Here is a tiny trained network, its code and every weight. The questions are about switching its units off for an input and a class, where a switched-off unit gives its printed mean instead of its output.

import numpy as np


def w(rows, s, z=0):
    codes = np.array(rows[::2]) - 128.0
    scale = np.full(codes.shape[1], s)
    scale[-1] = z or s
    return codes * scale


def f(y):
    return y / 2 * (1 + np.tanh(0.7978845608 * (y + 0.044715 * y**3)))


def log_softmax(a):
    a = a - a.max(-1, keepdims=True)
    return a - np.log(np.exp(a).sum(-1, keepdims=True))


def net(x, mask):
    res = np.array(x, float).reshape(1, 3) / 4 @ E
    y = f(res @ A[0][:, :-1].T + A[0][:, -1])
    res = res + np.where(mask, y, B[0][:, -1]) @ B[0][:, :-1]
    return log_softmax(res[-1] @ U[:, :-1].T + U[:, -1])


A, B = {}, {}
E = w([
[115,185,89,173,192,235,85,208,166,142,63],'x0',
[81,10,96,154,128,102,56,194,121,11,135],'x1',
[81,245,72,40,75,123,48,111,153,109,151],'x2',
],0.014)
A[0] = w([
[96,147,109,31,133,97,99,140,159,88,129,112],'N0',
[189,157,137,159,154,142,137,173,166,211,81,173],'N1',
[141,185,110,136,158,191,150,104,140,173,101,115],'N2',
[162,150,188,51,90,115,224,4,72,188,143,254],'N3',
[157,185,101,148,138,173,162,117,143,206,88,188],'N4',
[116,201,104,97,109,142,95,100,135,80,124,131],'N5',
[143,125,110,77,155,161,136,94,145,141,72,84],'N6',
[114,148,99,99,92,79,142,94,75,63,181,96],'N7',
[68,191,85,69,48,140,58,100,175,110,159,174],'N8',
[127,83,143,85,92,82,109,130,66,69,154,106],'N9',
[116,70,134,165,70,72,121,110,89,88,151,199],'N10',
[136,220,131,133,95,144,107,73,126,137,122,84],'N11',
[116,107,109,148,179,231,50,225,124,87,88,31],'N12',
],0.011,0.0062)
B[0] = w([
[156,151,63,97,108,103,96,134,157,145,117,190],'N0',
[97,189,151,94,190,160,182,92,88,145,177,184],'N1',
[101,74,91,92,120,170,170,114,103,154,124,181],'N2',
[209,164,143,193,109,160,113,186,148,52,203,251],'N3',
[85,114,113,137,166,155,133,108,76,155,127,197],'N4',
[142,107,68,73,87,146,109,141,110,153,152,193],'N5',
[120,133,87,112,116,154,135,118,141,138,99,143],'N6',
[131,131,84,97,113,80,87,115,183,116,120,185],'N7',
[135,105,11,76,49,133,72,140,158,162,121,244],'N8',
[118,124,106,99,144,66,104,94,130,132,73,190],'N9',
[88,44,173,140,115,86,143,148,92,107,67,200],'N10',
[126,85,96,111,84,170,107,157,124,182,119,177],'N11',
[186,140,146,145,137,212,108,168,133,87,185,213],'N12',
],0.013,0.027)
U = w([
[225,144,195,241,136,150,169,188,131,18,155,254],'0',
[255,158,93,115,71,151,73,169,182,88,184,95],'1',
[76,170,162,93,198,139,231,52,76,154,139,157],'2',
[74,108,91,46,82,166,141,117,95,191,127,13],'3',
[116,70,194,154,108,9,166,119,49,77,44,122],'4',
[116,128,82,75,99,13,98,99,205,116,80,77],'5',
],0.0088,0.0031)

Each question gives the input, the list of numbers given to net, and the class t.
The units are the neurons (one row each of A and B). Each row of codes is followed by its name. A weight is (code - 128) times the scale printed after its matrix; where a second scale follows, it is the last column's (A, B and U).
mask holds one flag per neuron, in row order. A switched-off neuron (its flag False) gives its mean, the last column of its row in B, instead of its output. The means were averaged over made-up inputs and are rounded, as every weight is.
A unit's drop is (log p(t) with every unit on - log p(t) with that unit switched off) / (log p(t) with every unit on - log p(t) with every unit switched off).
The circuit of an input: a set's keep is (log p(t) with only the set's units on - log p(t) with every unit switched off) / (log p(t) with every unit on - log p(t) with every unit switched off). Starting from the 12 units with the biggest drops (on a tie, the unit counted first), units are removed one at a time, each time the one whose removal leaves the highest keep (on an exact tie, the one counted first), for as long as the keep stays at least 0.8.
circuit, biggest first: the units of the circuit, biggest drop first
top k neurons: the k neurons with the biggest drops, biggest first
drop when u is switched off: that unit's drop, to one decimal
input [-8,1,-1], class 4: circuit, biggest first => N10
input [4,2,0], class 0: circuit, biggest first => N8, N0
input [8,3,-3], class 0: top 2 neurons => N12, N8
input [7,-4,1], class 3: top 2 neurons => N11, N2
input [-6,1,5], class 5: top 3 neurons => N12, N9, N7
input [7,-1,-7], class 2: top 2 neurons => N3, N1
input [1,-3,0], class 2: top 2 neurons => N8, N12
input [-7,8,-1], class 4: top 2 neurons => N10, N8
input [-2,1,-5], class 4: top 2 neurons => N12, N3
input [0,2,3], class 5: top 2 neurons => N3, N12
input [-1,1,-2], class 4: top 2 neurons => N3, N12
input [5,0,-7], class 2: top 2 neurons => N3, N1
input [7,-5,-5], class 2: drop when N8 is switched off => 0.0
input [6,-1,4], class 3: circuit, biggest first => N3
input [-5,2,1], class 5: drop when N7 is switched off => 0.1
input [-8,2,-2], class 4: drop when N10 is switched off => 0.2
input [1,-1,-5], class 2: drop when N3 is switched off => 0.3
